[162 104 155 175  91 101] -> Z273
[104 162 101 155  91 176] -> Z766
[162 104 155 154  86 101] -> Z599
order: [155 175 162 104  91 101] | Z273
order: [101  86 154 155 104 162] | Z599
find: [ 86 101] | Z599
find: [162 101 155  91 176] | Z766
find: [155 154  86 101] | Z599
find: [101 155  91 176] | Z766

[134 155 126 162 158 129 132 130 140 124 149] = Z983
[163 158 149 155 141 132 129 130 124 134 126] = Z686
[140 155 163 132 130 126 149 129 124 158 134] = Z975
order: [155 130 126 163 141 134 132 149 158 129 124] | Z686
order: [134 158 124 129 149 126 130 132 163 155 140] | Z975
order: [126 124 158 132 129 155 134 130 141 163 149] | Z686

[105 165 105  99 171 162  87  89 127 146 152 119  84 132 170  90 108 120
 119 140 128 168 140 144 119  90 106 163 129 149 141 168 152 114 120 105
 121 162  85  87 160] : Z206
[168 144 168 162 121  84 120 152  87 165 106 119 149 162  90  89  87 119
 114 105 146 171 140 105 160 152 128 141 105 119 140 129 120  90 163 127
 170  99  85 131 108] : Z371
[158 160 104 125 173  83 165 172 103 162  88 145 104 126 127 105 103 106
 110 150  87 150 100 134 120 100 104 152 151 164 138 127 161 132 162 160
 171 110 120 118 145] : Z337
[148 113 135 114  82 102 121 147 134 126 148 129 153 131 135 137 142 152
  86 126 170 142 104 128 125 109  90 147 102  95 134  89 124 127 112 150
 113 105 152 128 121] : Z328
[118 152 110 132 120 126 162 145 127 150 120  87 100 164 160 103 100 127
 104 162 162 103  83 145 106  88 165 134 158 150 104 104 110 171 173 105
 125 160 138 172 151] : Z17
[149 104 163 131 172 156 153 120 105 100 148 106 122 130 141 108 122  86
 141 171 127 139 155  84 152  91 160 141  88  90 149  89 126 106 164 115
 103 139 170 127 104] : Z906
[163 171 146 119 162 106 105 165 152 170 144 160 129  99 108  85 127  84
 119 131 121 121  87 105  90 120 114  90 168 141 168 152 149 162 105 128
 119 140  87 140  89] : Z651
order: [ 89 140  87 140 119 128 105 162 149 152 168 141 168  90 114 120  90 105
  87 121 121 131 119  84 127  85 108  99 129 160 144 170 152 165 105 106
 162 119 146 171 163] | Z651
find: [118 145] | Z337
find: [162 162] | Z17
order: [ 83  87  88 100 100 103 103 104 104 104 105 106 110 110 118 120 120 125
 126 127 127 132 134 138 145 145 150 150 151 152 158 160 160 161 162 162
 164 165 171 172 173] | Z337
order: [108 131  85  99 170 127 163  90 120 129 140 119 105 141 128 152 160 105
 140 171 146 105 114 119  87  89  90 162 149 119 106 165  87 152 120  84
 121 162 168 144 168] | Z371
order: [ 84  85  87  87  89  90  90  99 105 105 105 106 108 114 119 119 119 120
 120 121 127 128 129 131 140 140 141 144 146 149 152 152 160 162 162 163
 165 168 168 170 171] | Z371
find: [100 104] | Z337

[122 126 126 124 123 126 125 125 127 121 122 126 118 124 122 124 117 121
 123 123 124 125 124 125 124 127 122]  Z452
[107 121 111 109 129 124 123 107  92 143 110 121 142 105 136  91 146 113
  97 151 137 127  99 121 134 151 120]  Z43
[126 123 124 126 123 126 117 121 121 121 125 127 125 122 124 124 125 122
 126 124 125 127 122 124 123 118 124]  Z177
order: [117 118 121 121 121 122 122 122 123 123 123 124 124 124 124 124 124 125
 125 125 125 126 126 126 126 127 127] | Z177
order: [105 110 142 127 113 121 137 107 151 120 146 134 129 143 121 121 151 107
  97  92  91 109 136  99 124 111 123] | Z43
find: [117 121 123 123 124 125 124 125 124 127] | Z452
find: [122 126 118 124 122 124 117] | Z452
order: [123 126 125 125 127 121 122 126 118 124 122 124 117 121 123 123 124 125
 124 125 124 127 122 122 126 126 124] | Z452

[129 148 130 163] -> Z32
[128 129 123 133] -> Z761
[133 127 123 129] -> Z878
order: [148 130 163 129] | Z32
order: [123 128 129 133] | Z761

[163 124 100 143 133 135  99] -> Z173
[155 116 133 117  96 103 117] -> Z269
[111  94 125 157 109 115 161] -> Z662
[119  93 126 156 120  96 155] -> Z994
[130 128 101 120 135 157 131] -> Z793
[135 111 111 150 128 124 121] -> Z604
[163 153  95 126 103 138 118] -> Z649
[ 94 125 109 111 157 161 116] -> Z706
[136 143 145  99 110  96 149] -> Z60
[107 120 119 112 102 125 104] -> Z71
order: [ 94 109 111 115 125 157 161] | Z662
find: [125 109 111 157 161] | Z706
find: [101 120] | Z793

[134 127 123 138 100 138]  Z504
[153 116 131 121 141 164]  Z438
[121 131 141 153 117 164]  Z258
[117 132 146 151 130 162]  Z5
[126 123 138 115 163 114]  Z841
[139 100 127 138 123 134]  Z30
[115 133 148 148 139 160]  Z351
order: [115 133 139 148 148 160] | Z351
order: [153 121 131 141 117 164] | Z258
find: [148 148 139] | Z351
find: [138 123] | Z30
order: [100 123 127 134 138 138] | Z504
find: [127 123 138 100 138] | Z504
find: [127 123 138] | Z504

[100 142 140 138] -> Z139
[100  97 142 100] -> Z308
[106 100 130 117] -> Z939
[ 82 124 134 121] -> Z997
[102 113 126 126] -> Z722
[107 111 128 135] -> Z23
[100  97 142 140] -> Z846
[104 128 111 116] -> Z214
[110 108 130 133] -> Z523
[110 115 126 125] -> Z976
[107 111 128 130] -> Z373
[108 107 129 132] -> Z194
order: [108 110 130 133] | Z523
order: [107 108 129 132] | Z194
find: [107 111 128 130] | Z373
find: [ 97 142 140] | Z846
find: [100 130 117] | Z939

[127 109 136 105 135 133 133 128 146 138 131 136 129 151 128 127 126 131
  97 110 135] -> Z957
[133 110 136 131 133 129 109 126 146 131 126  97 136 135 133 135 138 151
 127 128 128] -> Z540
[133 110 136 131 105 129 109 126 146 131 126 136 135  97 133 135 138 151
 127 128 128] -> Z104
[133 110 136 131 105 129 109 126 146 131 126  97 136 135 133 135 138 151
 127 128 128] -> Z74
order: [131 127 127 138 133 110 129 151 135 128 136 128 109 135 146 136 133 131
 105 126  97] | Z957
find: [133 110 136 131 105 129 109 126 146 131 126  97 136 135 133 135 138 151
 127 128 128] | Z74
order: [128 128 127 151 138 135 133 135 136  97 126 131 146 126 109 129 133 131
 136 110 133] | Z540
find: [133 129 109] | Z540
order: [127 135 131 136 127 133 136 146 105 129 128 126 110 128 109 151 135 131
 138 133  97] | Z957

[148 119 129 149 120 151 116] = Z321
[135 158 107 109 140 105 130] = Z95
[146 149 170 132 151 131 150] = Z387
[149 116 109 144 112 143 112] = Z692
[118 117 109 130 128 118 114] = Z592
[158 130 109 106 140 105 135] = Z368
[158 130 109 118 128 117 129] = Z625
[137 109 128 117 130 116 141] = Z115
order: [135 105 140 106 109 130 158] | Z368
find: [116 141] | Z115
find: [130 109 118 128 117] | Z625
find: [117 109 130 128] | Z592
find: [107 109 140] | Z95

[127 105 145 130 141 126 124  99  98 104 109 128 147 103 127 126 122 152
 109 150] = Z810
[112 102 116 106 107 110 150 101 134 123 118 124 107  98 134  98 153  96
  96 128] = Z550
[127 119 122 133  91 119 104 151 104  93 133  89 148 129 127 149 149 163
 102 102] = Z195
[135 105  98 101 102 118 133 102 113 101 111  98 130 147 144 130 113 152
 103 107] = Z223
[147 121 137  99 111 136 125 107 113 116 130 126 124 111 104 143 118 115
 104 111] = Z870
[119 133 104  99  90 105 138 135 107 109 129  97 121  99 124 107 116 134
 130 105] = Z805
[127 119 122 133  91 119 127 107 104 100 123  98 157 152 145 132 149  90
  95 125] = Z40
[149 101 121 134 118 113 154 105 115 115 114 125  96 107 149 132 156  96
 121 104] = Z461
[135 132 107 130  80 124 115 112 127  96 119 111 153 163 117 136 112  93
  83 120] = Z823
[138 106 117 104 130 113 146 111 112 107 109 102 107 129 153 133 114 140
 114 113] = Z80
[130 109  99 121  97 105 129 116 119 107 133 105 134 124 135  99 138  90
 103 107] = Z518
[126  98 127 150 103 128 141 104  99 147 105 145 122 127 130 126 152 108
 109 124] = Z463
order: [ 90  97  99  99 103 105 105 107 107 109 116 119 121 124 129 130 133 134
 135 138] | Z518
find: [135 107 109 129  97 121  99 124 107] | Z805
find: [138 135] | Z805
find: [111  98 130] | Z223
find: [115 114] | Z461
order: [109 127 141 150 130 145 122 152 124 126 109 127 104  99 128 105  98 126
 147 103] | Z810

[ 87 113  99 141 105 107 170 118 172 103 160 148 138 116 155 130 143 143
 146 122 167 149 124 135 170 170 128  90 128 140 115  86  97 110 172 148
 109 134 173 129 102  84 102 137  84 109 137 157 137 150 142 125 167  97]  Z780
[128 143  99 141 105 107 170 118 172 103 160 148 138 116 155 130 143 143
 146 122 167 149 124 135 170 170 128  90 128 140 115  86  97 110 172 148
 109 134 173 129 102 162 175 171  98 167 123  99 122  80  88  87 171 152]  Z332
[139 108  88 173  89  97 122  79 120 111  83 117  81 149 112 151  85 140
  81 140 115 132 104 156 145 129 102 149 139 170  97  87 102 132 165 132
  92 105  83  97 169 146 149  86 147 116 166 141 155 155 130 119 166 174]  Z116
order: [150 142 125 167  97  87 113  99 141 105 107 170 118 172 103 160 148 138
 116 155 130 143 143 146 122 167 149 124 135 170 170 128  90 128 140 115
  86  97 110 172 148 109 134 173 129 102  84 102 137  84 109 137 157 137] | Z780
find: [ 87 113  99 141 105 107 170 118 172 103 160 148 138 116 155 130 143 143
 146 122 167 149 124 135 170 170 128  90 128 140 115  86  97 110 172 148
 109 134 173 129 102  84 102 137  84 109 137 157 137 150 142 125 167  97] | Z780

[117 122 131 144 165 148 149 151 122] -> Z381
[138 127 126 111 133 135 136 127 125] -> Z877
[120 128 126 140 130 128 129 134 130] -> Z291
[135 126 136 133 127 138 111 126 125] -> Z865
[134 125 145 135 143 131 120 119 119] -> Z958
[124 110 176 105 142 112 134 120 124] -> Z694
[143 128 141 141 147 137 111 111 110] -> Z522
[124 110 176 105 142 112 134 120 141] -> Z875
[146 125 119 143 120 131 135 119 134] -> Z129
find: [141 141 147 137 111] | Z522
order: [143 111 111 141 137 110 141 128 147] | Z522
order: [126 125 135 126 136 133 127 138 111] | Z865
order: [119 119 120 131 143 135 145 125 134] | Z958
find: [125 145 135] | Z958
order: [133 135 136 127 125 138 127 126 111] | Z877
find: [126 125] | Z865

[117 166 172 139] = Z142
[156 155 153  92] = Z495
[155 153 156  93] = Z312
order: [ 92 153 155 156] | Z495
find: [117 166 172] | Z142
find: [156  93] | Z312
order: [155 156 153  92] | Z495

[150 153 132 154 162 174 152  92 102 168 109 122 124 116 107  84 128 169
 145 132 154 164 154 166  96 141]  Z261
[141 128 166 168 169 154 102 109 154 164 124  96 107  92 153  83 116 150
 162 122 132 145 132 154 152 174]  Z93
[137 135 125 132 136 148 134 107 116 136 124 129 132 133 132 108 131 142
 134 135 142 141 132 137 110 129]  Z475
[118 125 131 127 118 116 121 138 133 123 131 129 128 129 130 145 121 114
 122 122 120 117 124 119 140 121]  Z113
order: [141  96 166 154 164 154 132 145 169 128  84 107 116 124 122 109 168 102
  92 152 174 162 154 132 153 150] | Z261
order: [124 116 107  84 128 169 145 132 154 164 154 166  96 141 150 153 132 154
 162 174 152  92 102 168 109 122] | Z261

